34; -218; -1; -120; -12; -153; -112; 5; -7; 74; -36; -124; -189; 225; 18; 59; 191; 109; 85; -43; 118; 94; -64; 125; -97; 32; 159; -16; -144; 29; 5; -23; -97; 123; -170; 67; -289; 129; 96; -118; 24; -29; 160; -43; -26; 13; 16; -26; -248; 167; -38; 73; -79; -1; 74; 30; 97; 24; -69; 18; 75; 45; 169; 6; -127; -20; -4; -61; -11; -27; -26; 122; -139; 85; -153; 129; -149; -127; -42; 62; -222; -52; 78; -151 -> vira
-32; -167; -6; -96; -24; -112; -120; 78; 24; 249; -169; -131; -205; 227; 93; 32; 202; 135; 32; -58; 34; 138; -94; 150; -126; 101; 65; -101; -118; 106; 7; 15; -69; 62; -92; 34; -199; 196; 29; -47; 66; 14; 121; -14; 51; 12; 31; 65; -174; 148; -15; 61; 37; -53; -45; -50; 227; 39; 13; 8; 6; -87; 202; 42; -175; -29; 3; -76; 1; -30; 49; -8; -91; -2; -85; 71; 21; -122; 15; 11; -188; 99; 63; -95 -> fozig
0; -116; -24; -85; -15; -164; -130; 56; -2; 185; -55; -240; -198; 220; 22; -2; 232; 131; 70; -7; 83; 167; -52; 144; -88; 40; 108; -47; -169; 68; -14; -13; -143; 67; -176; 46; -248; 199; -16; -69; 55; -34; 185; 31; 58; 65; 51; 29; -242; 194; 2; 85; -55; -77; 14; -46; 196; 47; 0; -19; -11; 36; 178; 1; -94; -55; 17; -112; 55; -34; 18; 70; -155; -12; -156; 130; -28; -150; 14; 15; -166; 74; 122; -120 -> vira
36; -98; 33; -115; -30; -246; -48; 100; 63; 177; -103; -83; -113; 61; 53; 87; 177; 69; 52; -91; 53; 179; -120; 141; -88; 88; -3; -126; -74; -3; -4; 12; -4; 86; -56; 12; -191; 214; 23; -55; -73; -31; 27; 45; 74; 111; -20; -6; -157; 117; -51; 54; 34; -37; -93; -91; 108; 40; -12; -20; 27; -32; 138; 35; -101; -37; -39; -83; 16; -68; -5; -41; -86; -3; -124; 31; 102; 1; 59; 12; -96; 65; -2; -90 -> vira
23; -132; -19; -43; -9; -124; -180; 80; -12; 160; -46; -112; -234; 151; -2; 37; 202; 71; 30; -55; 69; 124; -71; 134; -46; 80; 121; -42; -167; 100; -2; 11; -86; 55; -191; 34; -4; 195; 69; -93; 76; 35; 190; -17; -15; -60; 45; 19; -176; 174; -46; 59; 4; -29; -33; -35; 313; 60; 27; -19; 27; 59; 274; -14; -180; 18; 13; -98; 2; 16; 34; 45; -70; -49; -172; 88; -89; -136; 30; 50; -175; 94; 41; -132 -> fozig
4; -154; 38; -116; 8; -141; -202; 119; -33; 141; -64; -145; -222; 225; -5; 20; 245; 135; 40; 8; 205; 104; -94; 139; -110; 84; 169; -108; -103; 58; 7; -122; -81; 66; -309; 53; -173; 251; 145; -170; 61; 20; 175; 36; -22; 28; -176; -39; -171; 186; -68; 31; -100; -78; 67; -61; 179; 60; 9; -13; 18; 122; 227; 35; -179; -53; 24; -69; 3; 15; 40; 128; -133; -55; -187; 132; -207; -105; 40; 50; -222; 45; 81; -107 -> vira
45; -43; 68; -78; 0; -70; -185; 49; -8; 125; -74; -126; -110; 154; 45; 91; 242; 134; -12; 18; 292; 25; -34; 163; 0; 72; 170; -179; -95; -3; 8; -80; 33; 123; -336; 134; -159; 181; 278; -233; -31; -4; 73; 84; -10; 99; -54; -16; -100; 33; -136; -66; -125; -119; 55; -126; 75; -5; -12; -59; 14; 216; 257; -12; -90; -51; 60; -3; -114; 39; -1; 120; -1; -19; -195; 130; -271; -43; 3; 2; -231; -4; -8; -76 -> vira
-1; -144; -10; -65; -3; -116; -95; 39; 5; 164; 6; -128; -159; 144; -15; -37; 170; 113; 81; 20; -13; 94; -42; 125; -74; 71; 126; 6; -111; 99; 88; 26; -109; 36; -118; -56; -163; 146; -19; -32; 36; 28; 164; -32; 38; 27; 6; -16; -146; 172; 63; 62; -46; 4; 89; -5; 143; 26; -21; 26; 11; -2; 111; 26; -109; 7; -9; -48; 51; -1; 90; 44; -124; 4; -75; 82; 0; -168; 21; 88; -172; 67; 102; -94 -> fozig
-56; -126; -47; -98; 32; -67; -147; 62; -33; 184; -88; -101; -169; 116; 26; -64; 149; 74; 50; -42; 96; 125; -75; 93; -42; 94; 82; -93; -60; 58; -16; -15; -30; -19; -185; -31; -105; 132; 42; -156; 89; 60; 148; -22; 43; -19; 8; -18; -82; -158; -33; 41; 18; -36; 41; -60; 145; 93; 93; -21; 7; 85; 157; -15; -126; -39; 22; -57; 6; 25; 64; 19; -82; -92; -167; 76; -105; -78; -11; 19; -118; 95; 44; -63 -> fozig
60; -23; -13; -39; -51; -176; -157; 108; 56; 232; -41; -161; -235; 201; -7; 4; 245; 169; 20; -83; 61; 230; -93; 179; -106; 112; 17; -123; -107; 68; -3; 9; -45; 66; -80; 5; -236; 227; -70; -29; 75; -56; 77; 76; 54; 68; 51; -39; -217; 172; 39; 81; -17; -31; -49; -36; 260; 7; 39; 17; -27; -9; 207; 70; -150; -89; 19; -106; 45; -75; 35; -21; -135; -19; -65; 70; 47; -74; 86; -9; -153; 147; 73; -151 -> fozig
-79; -141; 17; -81; 55; -124; -154; 161; 11; 307; -87; -118; -203; 146; 85; 75; 268; 150; 4; -119; 12; 213; -154; 217; -124; 146; 113; -157; -100; 49; -35; 32; -47; 28; -167; 30; -219; 282; 63; -146; 19; 9; 140; 99; 75; 58; -11; -4; -168; 187; -61; 55; 20; -86; 11; -82; 238; 55; 55; 20; 34; 9; 305; 129; -167; -25; 3; -111; 26; -3; 46; -70; -83; -76; -155; 32; 50; -91; 57; -32; -115; 176; 26; -159 -> fozig
25; -62; 45; -70; -55; -113; -130; 117; 58; 150; -42; -130; -169; 136; 0; 57; 250; 130; 5; -18; 114; 137; -56; 78; -38; 74; 119; -109; -83; 48; 11; -34; -27; 55; -99; 1; -115; 164; -6; -98; 27; -56; 98; 92; 12; 84; 15; -46; -109; 123; 50; 32; -62; -22; 84; -151; 106; -10; -58; -29; -55; 96; 128; 59; -217; -39; 43; -7; 11; -59; 8; 24; -154; -4; -89; 80; -50; -24; 12; -8; -145; 46; 25; -77 -> vira
87; -37; 115; 1; -5; -136; -107; 113; -25; 161; 32; -93; -105; 148; 70; 110; 179; 108; 26; -66; 141; 86; -75; 150; -148; 54; 107; -80; -98; 21; -83; -26; -132; 63; -40; 88; -257; 127; 100; -133; 29; -33; 11; 42; 31; -43; 6; -21; -124; 38; -81; 23; -42; -42; -61; -12; 162; 5; 29; -26; 77; 44; 242; 5; -95; 37; -14; -10; -35; -16; -4; 18; -86; -24; -96; 39; -18; -64; -22; 3; -73; 65; -35; -55 -> vira
-42; -149; -22; -75; -48; -106; -119; -14; 75; 185; -21; -194; -134; 83; -60; -64; 229; 165; -9; 101; 43; 47; 68; 46; -33; 61; 122; -39; -79; 131; -1; 5; -22; 65; -175; -62; 14; 94; -14; 14; 133; 42; 166; -1; -27; 11; 33; -56; -122; 130; 134; 10; -58; -30; 27; -106; 143; -38; 8; -72; -54; 48; 64; 8; -135; -92; 48; -16; 16; -13; 98; -16; -46; 16; -57; 40; -132; -55; -29; 26; -208; 30; 98; 21 -> vira
32; -155; 0; -141; -12; -162; -157; 203; 68; 352; -184; -101; -222; 157; 73; 50; 252; 189; 11; -63; 59; 212; -140; 221; -151; 175; 108; -145; -81; 68; 20; -5; -30; 102; -183; 16; -217; 322; 56; -130; 38; 53; 140; 23; 108; 59; 12; 58; -110; 194; -11; 70; 52; -50; -36; -128; 227; 66; 83; -12; 45; -4; 305; 32; -176; -58; 6; -143; -3; -27; 75; -43; -64; -100; -213; 101; 67; -100; 13; -36; -166; 159; 54; -168 -> fozig
